Facts:
Z110 (klostar d) (gebri Z836, Z249, Z405)
Z111 (klostar b)
Z113 (klostar a)
Z174 (klostar b)
Z175 (klostar c)
Z176 (klostar d)
Z185 (klostar d) (gebri Z790, Z861)
Z223 (klostar c)
Z245 (klostar b)
Z249 (klostar a)
Z266 (klostar a) (gebri Z287, Z223)
Z280 (klostar a) (gebri Z979)
Z287 (klostar b)
Z295 (klostar d)
Z33 (klostar d)
Z338 (klostar c)
Z359 (klostar d) (gebri Z952)
Z367 (klostar c) (gebri Z295)
Z369 (klostar c)
Z390 (klostar a)
Z397 (klostar c)
Z405 (klostar b)
Z443 (klostar a) (gebri Z176, Z287, Z706)
Z464 (klostar c) (gebri Z845)
Z48 (klostar c) (gebri Z98)
Z504 (klostar c)
Z528 (klostar a) (gebri Z927, Z774, Z854)
Z599 (klostar b) (gebri Z851, Z691)
Z669 (klostar a) (gebri Z390, Z748, Z174, Z175)
Z684 (klostar b)
Z691 (klostar d)
Z699 (klostar a) (gebri Z98, Z176, Z405, Z223)
Z706 (klostar d)
Z723 (klostar a) (gebri Z98, Z845, Z397, Z927, Z113, Z245)
Z748 (klostar c)
Z749 (klostar b) (gebri Z783, Z33, Z338)
Z774 (klostar b)
Z777 (klostar a)
Z783 (klostar a)
Z790 (klostar d)
Z816 (klostar d) (gebri Z851, Z249, Z748, Z174, Z691)
Z818 (klostar b)
Z828 (klostar c) (gebri Z777, Z390, Z405)
Z836 (klostar d)
Z839 (klostar b) (gebri Z397, Z504)
Z845 (klostar a)
Z851 (klostar a)
Z854 (klostar b)
Z858 (klostar d) (gebri Z861)
Z861 (klostar a)
Z881 (klostar b) (gebri Z249, Z111, Z295)
Z901 (klostar c) (gebri Z369, Z952, Z397, Z684)
Z927 (klostar a)
Z948 (klostar c) (gebri Z952, Z854)
Z952 (klostar b)
Z979 (klostar a)
Z98 (klostar a)

Known rows:
Z599: [-3.16 -2.00 -0.08 -2.44 -1.11  0.41 -3.58 -1.91  2.53 -5.11 -0.90  1.74
  0.58  0.62  0.36  2.00  1.31  0.80  0.14 -0.59  2.01 -0.25]
Z691: [-1.42 -1.12  0.28 -2.26 -1.70 -0.37 -1.75 -0.20  1.16 -2.62 -0.32  0.09
  0.14  0.15  1.91  1.73  0.36  1.31  0.52 -1.49  0.71 -0.42]
Z706: [ 1.06  0.14  0.33 -0.25 -1.17 -0.66 -0.85  0.06 -0.62  0.25  1.21 -1.54
 -0.27 -1.36  1.68 -0.05  0.08  0.17 -0.05 -0.75  0.46  0.50]
Z777: [ 0.77 -0.11  0.74 -1.48 -0.88 -0.26  1.93  1.19  0.03  0.99  0.54 -0.94
 -0.25  0.76  0.05 -0.75 -1.18  0.66  0.69 -0.33 -1.60 -0.22]
Z828: [ 0.58 -0.91  0.74 -2.19  0.26  1.13  3.23 -0.15  1.93 -0.09  1.27  0.15
 -0.14  3.35 -4.54 -3.24 -2.02 -0.55  0.66  2.53 -2.09  0.59]
Z839: [-0.34  0.68 -0.96  0.92  1.37  1.05  0.09 -0.71 -0.60  0.36 -2.82  1.19
  0.75  0.87 -0.07  1.29  0.91 -0.76 -1.72  0.76  0.80 -0.80]
Z397: [ 0.56  0.96 -0.50  0.21  0.31  0.48  0.78  0.28 -1.04  1.15 -2.42 -0.04
  0.72  0.56  1.84  1.44  0.59 -0.02 -1.27 -0.37 -0.07 -1.08]
Z723: [ 1.22  1.04 -2.66  0.69  1.72  1.90  0.94 -2.75 -0.94  0.97 -5.32  0.72
  0.21  2.41 -0.72  1.97  0.05 -2.09 -3.34  1.01  1.87 -0.62]
Z245: [ 0.75  0.36 -0.27 -0.47 -0.49 -0.20  0.75  0.43 -0.69  0.96 -1.03 -0.81
 -0.28  0.29  1.53  0.84 -0.43  0.24 -0.20 -0.99 -0.07 -0.50]
Z98: [ 2.37  0.41 -1.46 -0.85 -0.09  0.97  1.54 -2.05 -0.51  1.02 -2.18 -1.30
 -0.55  1.86 -0.57  0.03 -1.13 -1.46 -2.05  0.55  0.88  0.22]
Z927: [ 0.73  0.49 -0.41 -0.17 -0.23  0.06  0.80  0.49 -0.85  1.11 -1.28 -0.70
  0.06  0.36  1.49  0.87 -0.03  0.23 -0.57 -0.71 -0.19 -0.65]
Z790: [-0.37 -0.44 -0.30 -0.69 -0.33 -0.89 -0.18  0.18 -1.34  2.05  0.02 -0.63
 -0.50 -1.55 -0.71  0.48  0.10  0.96  1.48 -2.11 -1.02 -0.15]
Z174: [-0.62 -0.84  0.61 -2.40 -1.41 -0.20  0.15  0.55  0.87 -1.17  0.01 -0.31
 -0.08  0.82  1.08  0.55 -0.40  1.21  0.85 -0.95 -0.61 -0.60]
Z359: [-1.77  1.02  2.72  1.69  1.96  1.80 -0.92  1.80 -0.38 -0.08  1.54  2.92
  3.81 -0.74 -0.33 -1.98  3.89 -0.32 -2.26  3.99 -1.33 -1.01]
Z280: [-0.48 -0.06 -0.24  0.62  0.56  0.08 -0.61 -0.62  0.17 -0.28 -0.03  0.45
 -0.05 -0.29 -0.62  0.07  0.35 -0.32  0.00  0.21  0.43  0.16]
Z684: [ 0.41  0.45  0.47 -0.28 -0.62 -0.01  0.41  1.26 -0.70  0.82  0.03 -0.50
  0.42 -0.28  1.66  0.30  0.28  0.50 -0.20 -0.67 -0.76 -0.65]
Z783: [ 0.51  0.18  0.22 -0.28 -0.84 -0.64  0.46  0.92 -0.65  0.79  0.27 -0.96
 -0.22 -0.34  1.51  0.34 -0.38  0.71  0.38 -1.17 -0.51 -0.25]
Z287: [ 1.74  0.00  0.52  0.33 -1.37 -0.73 -2.52 -1.05 -0.52 -0.36  2.60 -2.13
 -0.35 -2.52  1.79 -0.79  0.77 -0.36 -0.73 -0.34  1.75  1.25]
Z266: [ 1.53 -0.19 -0.11  1.20 -0.52  0.07 -3.81 -3.12  0.16 -1.53  3.16 -1.46
 -0.32 -2.48 -0.71 -1.99  1.26 -1.92 -1.87  1.64  3.14  2.14]
Z223: [ 1.81 -0.02  0.22 -0.22 -1.12 -0.29 -1.05 -0.99 -0.38  0.01  1.87 -2.06
 -0.51 -1.20  0.73 -1.18  0.10 -0.72 -0.82  0.20  1.17  1.03]
Z858: [-2.87 -1.46 -1.72  0.08  1.59 -0.61 -2.18 -2.53 -1.92  3.51 -0.24  1.46
 -0.71 -3.41 -6.40  0.25  1.37  0.46  2.75 -1.98 -1.21  0.28]

Rows, some named above:
[ 2.36  0.35 -1.56 -0.73 -0.03  0.96  1.43 -2.04 -0.48  1.00 -2.12 -1.37
 -0.45  1.70 -0.64  0.10 -1.12 -1.50 -2.02  0.62  0.92  0.25] -> Z98
[ 0.01  0.66  1.31  0.11 -0.16  0.25  0.24  1.73 -0.76  0.77  0.52  0.06
  1.30 -0.51  1.69 -0.33  1.03  0.45 -0.47  0.38 -1.11 -0.82] -> Z854
[ 1.10  0.11  0.37 -0.23 -1.15 -0.73 -0.83  0.04 -0.46  0.21  1.26 -1.49
 -0.34 -1.36  1.66 -0.13  0.17  0.32 -0.10 -0.83  0.48  0.41] -> Z706
[ 0.74  0.54 -0.34 -0.35 -0.25 -0.05  0.76  0.46 -0.81  1.12 -1.36 -0.64
  0.01  0.16  1.43  0.86 -0.11  0.10 -0.62 -0.86 -0.18 -0.64] -> Z927
[ 0.80  0.74 -1.33 -0.15  0.03  0.13  0.94 -0.58 -1.01  1.03 -3.14 -0.50
 -0.32  0.86  1.34  2.07 -0.48 -0.20 -0.99 -1.13  0.73 -0.68] -> Z845
[ 1.46 -0.31 -0.06  0.95 -0.42  0.13 -3.63 -3.20  0.06 -1.47  3.15 -1.43
 -0.33 -2.61 -0.64 -1.89  1.34 -1.95 -1.91  1.67  3.16  2.19] -> Z266
[-0.53 -0.12  0.15  0.94  0.08 -0.82  1.08  1.46  1.53 -1.76  0.76  0.41
 -1.17  0.96  0.58  0.06 -1.92  0.45  1.94 -0.52 -0.23  0.49] -> Z249
[ 0.52  0.37  0.28 -0.36 -0.64 -0.30  0.53  0.97 -0.65  0.88 -0.08 -0.71
  0.06 -0.27  1.54  0.35 -0.10  0.60  0.11 -0.72 -0.53 -0.53] -> Z774
[-3.63 -2.38  0.30 -2.57 -0.97  0.36 -2.40 -1.06  3.91 -6.03 -0.39  2.37
  0.01  1.96 -0.42  1.47  0.03  0.91  1.32 -0.16  1.21  0.01] -> Z816
[-0.27 -0.35 -0.31 -0.69 -0.38 -0.87 -0.27  0.05 -1.34  2.15  0.11 -0.58
 -0.52 -1.57 -0.70  0.47 -0.13  1.08  1.46 -2.04 -1.09 -0.25] -> Z790
[ 1.02  0.11  0.22 -0.17 -1.20 -0.67 -0.81  0.14 -0.58  0.17  1.31 -1.47
 -0.33 -1.30  1.75 -0.15  0.16  0.25 -0.14 -0.72  0.49  0.38] -> Z706
[-0.10  0.06 -0.18  0.45  0.15 -0.02 -0.13 -0.08 -0.20  0.29  0.01  0.06
 -0.06 -0.46 -0.04  0.08  0.15 -0.02  0.08 -0.16  0.13  0.02] -> Z749
[-1.04  1.26  1.32  1.51  1.90  1.59 -0.30  1.06 -0.75  0.40 -0.74  2.36
  2.97  0.03  0.35 -0.26  2.91 -0.48 -2.62  2.87 -0.60 -1.34] -> Z901
[ 1.87 -0.01  0.25 -0.25 -1.18 -0.30 -1.09 -1.04 -0.41 -0.04  1.84 -2.06
 -0.49 -1.22  0.74 -1.06  0.08 -0.71 -0.81  0.16  1.07  1.00] -> Z223
[-0.10  0.01  0.04  0.52  0.19 -0.25 -0.26  0.03 -0.25  0.21  0.10  0.11
 -0.10 -0.40 -0.11  0.01  0.20 -0.16  0.11 -0.04  0.07  0.17] -> Z749
[ 0.48  0.47 -0.19 -0.21 -0.43 -0.21  0.47  0.76 -0.74  0.72 -1.01 -0.50
  0.00 -0.11  1.60  0.93 -0.18  0.40 -0.24 -1.00 -0.10 -0.47] -> Z504
[ 0.22 -0.29  0.45 -1.63 -1.15 -0.29  0.77  0.89  0.09  0.17  0.20 -0.74
  0.00  0.33  0.87  0.17 -0.43  1.08  0.64 -1.02 -0.93 -0.55] -> Z175
[ 1.74  0.17 -2.05  0.11  1.14  1.65  0.75 -3.43  0.08  0.20 -2.36 -0.09
 -0.33  2.18 -2.77 -0.33 -0.47 -2.58 -2.64  2.22  1.75  0.54] -> Z48
[-0.44  0.51  0.20  0.90  1.07  0.90  0.07  0.09 -0.45  0.36 -0.85  1.18
  1.28  0.17 -0.10  0.01  1.33 -0.41 -1.32  1.40 -0.17 -0.60] -> Z528
[-1.70 -1.69  0.72 -3.49 -0.81  0.79  0.37 -0.43  2.41 -2.28  0.11  1.05
  0.42  2.45 -1.99 -0.50 -0.43  0.71  0.76  0.68 -1.04 -0.40] -> Z669
[-0.09  1.31 -0.79  5.77  1.66 -2.07  0.95  2.47  0.39 -0.89  0.80  0.51
 -2.35 -0.97  2.16  0.95 -2.14 -0.31  2.47 -1.22  1.08  1.27] -> Z295
[ 1.66 -0.29  0.66 -1.45 -0.32  0.17  2.88  0.60  0.95  0.72  1.42 -1.12
 -0.68  2.07 -1.88 -2.30 -2.25 -0.13  0.57  1.14 -1.69  0.43] -> Z405
[ 0.86 -0.07  0.63 -1.48 -0.77 -0.25  1.89  1.11 -0.03  0.98  0.59 -0.94
 -0.25  0.89  0.04 -0.88 -1.12  0.64  0.65 -0.23 -1.53 -0.26] -> Z777
[-1.70 -1.14 -1.25 -0.77  0.38 -1.20 -1.34 -1.18 -2.41  4.11 -0.07  0.10
 -0.92 -3.39 -4.15  0.51  0.70  1.42  3.04 -3.23 -1.88 -0.09] -> Z861
[ 0.05  0.70  1.35 -0.02 -0.07  0.18  0.44  1.69 -0.87  0.90  0.51  0.08
  1.31 -0.50  1.64 -0.36  1.05  0.52 -0.52  0.30 -1.08 -0.81] -> Z854
[ 0.62  0.03  0.30 -0.47 -0.55 -0.56  1.54  1.27  0.25  0.40  0.62 -0.68
 -0.53  0.60  0.34 -0.47 -1.19  0.57  0.94 -0.46 -1.03 -0.03] -> Z836
[-0.01  0.42 -1.93  0.73  1.22  0.87  0.10 -1.83 -0.42  0.12 -3.57  0.92
 -0.12  1.27 -0.64  1.77  0.08 -1.12 -1.57  0.13  1.45 -0.36] -> Z464
[-1.42  0.79 -1.02  6.27  2.89 -1.50  0.81  1.71  2.24 -2.81  0.78  2.35
 -2.38  0.25 -0.32  0.48 -2.64 -1.10  2.81  0.30  1.68  1.85] -> Z881
[ 2.70 -0.12 -0.93 -0.27  0.47  1.32  0.21 -3.72  0.96 -0.48  1.20 -1.18
 -0.82  1.45 -3.94 -3.08 -0.97 -3.02 -2.29  3.32  1.82  1.99] -> Z699
[-0.23 -0.55  0.00  0.58  1.07  0.25  2.43  0.25  2.61 -1.68  1.54  1.06
 -1.20  2.82 -3.65 -2.30 -2.56 -1.04  1.46  2.23 -0.84  1.22] -> Z110
[ 0.46 -0.52  0.83 -2.42 -1.08  0.14  2.04  0.96  0.65  0.52  0.70 -0.64
 -0.06  1.56 -0.51 -1.00 -1.16  0.95  0.79 -0.13 -1.93 -0.36] -> Z390
[-0.89  1.22 -1.30  7.07  3.06 -1.66  0.03  1.42  1.19 -1.86  0.60  2.07
 -2.17 -0.91  0.10  0.64 -1.78 -1.28  2.17 -0.02  1.93  1.76] -> Z367
[ 1.65 -0.21  0.65 -1.49 -0.47  0.13  2.92  0.59  0.92  0.63  1.57 -0.97
 -0.71  2.15 -2.04 -2.44 -2.12 -0.31  0.59  1.22 -1.55  0.65] -> Z405
[-0.80  1.08  2.76  0.63  0.72  0.98 -0.04  2.87 -0.91  0.87  1.54  1.43
  3.26 -1.00  1.63 -1.50  3.05  0.58 -1.61  2.40 -1.91 -1.28] -> Z952

The same objects again, as new rows of numbers:
Known rows:
Z443: [-1.21 -1.07  0.94 -2.88  0.24 -4.63  0.42 -2.76  1.04  1.88  1.89]
Z881: [-0.89 -2.87  4.04  2.25  2.19 -0.28 -1.63 -2.34  2.21  2.26  3.75]
Z901: [ 2.37 -0.56  3.69  0.21 -3.35 -3.46  2.97 -1.45  3.26  0.04  3.64]
Z749: [ 2.05 -1.86 -2.97  2.68 -3.75 -3.48 -3.57  2.01  8.92  1.61  1.49]
Z464: [-3.09  2.80 -0.34  2.46  1.98 -1.08  4.21 -1.63  2.38 -0.89  2.75]
Z599: [-2.17 -3.61 -0.43  2.70  2.10 -1.73  3.22 -1.95  4.65  5.29 -0.23]
Z948: [ 3.63 -0.76  1.80  1.51 -1.68 -3.87  1.99 -1.31  2.22  0.35  4.54]
Z359: [ 4.17 -1.37  3.50  0.80 -3.18 -4.26  2.13 -1.51  3.06  0.30  4.54]
Z280: [ 0.83 -1.13  1.15  1.42 -0.15 -2.63  0.32 -1.49  5.13  0.23  2.38]
Z723: [-0.92  1.23  0.98  1.34  0.33 -2.28  3.06 -1.60  2.48 -0.30  2.98]
Z790: [-3.57  0.42 -0.43 -0.42 -4.84 -4.54  0.46  3.72 -3.64  7.78  0.56]
Z397: [ 1.98  2.40  1.46 -1.16 -3.05 -0.48  2.11  0.54  1.29 -0.43  1.02]
Z405: [ 0.36  0.62  2.06 -0.69  0.23 -2.02 -1.27  0.50  1.41  0.42  0.04]
Z223: [ 0.20  1.06  0.38 -3.41 -0.42 -2.45 -0.67 -0.28 -0.25  0.98 -0.06]
Z845: [-0.60  4.21 -1.16  0.35  0.72  0.42  2.53  0.72  0.39 -0.88  0.97]
Z175: [-0.16 -0.56  0.80  1.10  0.71 -1.78  0.34  0.71  3.33  2.60 -1.82]
Z504: [ 0.82  2.63  3.14 -2.15 -4.73  0.30  3.54  0.00  2.47 -0.67  0.32]
Z295: [ 0.89 -0.86  3.32  0.87  1.44  2.61 -3.87 -0.21 -0.57  1.86  2.57]
Z113: [ 0.26  3.58 -0.46 -0.08 -0.04 -0.07  1.95  0.73  0.19 -0.56  0.72]
Z245: [ 0.49  3.52 -0.60 -0.09 -0.23  0.07  2.11  0.85  0.20 -0.74  0.72]
Z338: [ 3.60  0.24 -4.28  1.16 -4.54 -1.44 -5.00  4.09  6.99  1.43 -0.61]

Rows, some named above:
[ 2.35  0.47  0.04  2.34  0.52 -3.08  2.09 -1.09  1.28  0.15  4.10] -> Z528
[-0.68 -3.00  4.96  2.36  2.48  1.16 -3.13 -2.71  1.32  1.76  5.23] -> Z367
[-2.99  2.65 -0.28  2.48  2.11 -1.06  4.23 -1.65  2.48 -0.67  2.75] -> Z464
[-1.15 -1.18  1.11 -3.07  0.16 -4.67  0.50 -2.61  1.09  1.83  1.71] -> Z443
[-1.35 -1.42  4.28  1.62  1.01 -4.52  0.04 -1.34  4.73  0.35  1.70] -> Z828
[-0.60  0.50  3.99 -0.30 -3.37 -2.03  4.53 -1.98  4.26 -0.54  2.80] -> Z839
[ 0.24  2.49  0.19 -1.19 -0.21 -1.16  0.61  0.12  0.32 -0.20  0.55] -> Z98
[ 0.40  0.80  4.13  0.28  0.04 -3.45 -1.83  0.88  2.83 -0.72 -0.42] -> Z777
[-1.34 -1.30  4.40  1.63  0.89 -4.71  0.09 -1.49  4.59  0.28  1.60] -> Z828
[ 2.08 -1.83 -3.07  2.63 -3.75 -3.44 -3.79  1.95  9.11  1.66  1.60] -> Z749
[ 2.43  2.87 -1.10  0.58 -0.16 -0.72  1.26  0.85 -0.22 -0.51  1.49] -> Z927
[ 0.50  0.43  2.97  0.07  0.62 -1.46 -1.96  0.48  1.59  0.63  0.09] -> Z836
[ 0.24 -0.47  1.63  0.65  1.01 -0.01 -1.30  0.28  1.50  2.42 -0.10] -> Z249
[-1.36 -0.67  2.10 -0.61  0.74 -4.02  0.77 -2.24  2.42  0.77  1.97] -> Z699
[-1.70  0.76  1.61  0.44  0.84 -3.25  1.98 -1.92  2.33 -0.18  2.80] -> Z48
[-1.68 -2.50  2.27  2.46  1.53 -3.38  1.78 -1.56  5.27  2.78  0.45] -> Z669
[ 5.25  1.10  1.75 -0.79 -3.68 -2.19  0.99  0.78  0.90  0.04  2.23] -> Z952
[ 0.31 -0.66  1.58  0.75  1.07  0.16 -1.29  0.14  1.31  2.10  0.04] -> Z249
[ 0.65  0.54 -0.81 -5.08 -0.69 -2.80 -0.86 -0.69 -1.28  1.87 -0.46] -> Z706
[-1.36 -0.73  2.23 -0.53  0.61 -4.08  0.91 -2.10  2.30  0.83  2.14] -> Z699
[-0.62 -3.00  5.00  2.41  2.37  1.03 -3.06 -2.59  1.37  1.91  5.19] -> Z367
[-1.23 -1.88  3.72  1.44  1.37 -3.11 -0.27 -1.78  3.58  1.29  2.29] -> Z110
[-0.14 -0.60  0.85  1.18  0.77 -1.71  0.42  0.85  3.35  2.51 -1.80] -> Z175
[-0.66 -3.14  4.84  2.41  2.44  1.24 -3.01 -2.61  1.43  1.92  5.07] -> Z367
[ 4.89  1.75 -0.54  0.66 -1.36 -1.89  0.60  0.98 -0.40  0.09  2.18] -> Z854
[ 4.58  2.46 -2.09  1.23  0.17 -1.45  0.38  1.27 -1.11  0.04  2.25] -> Z774

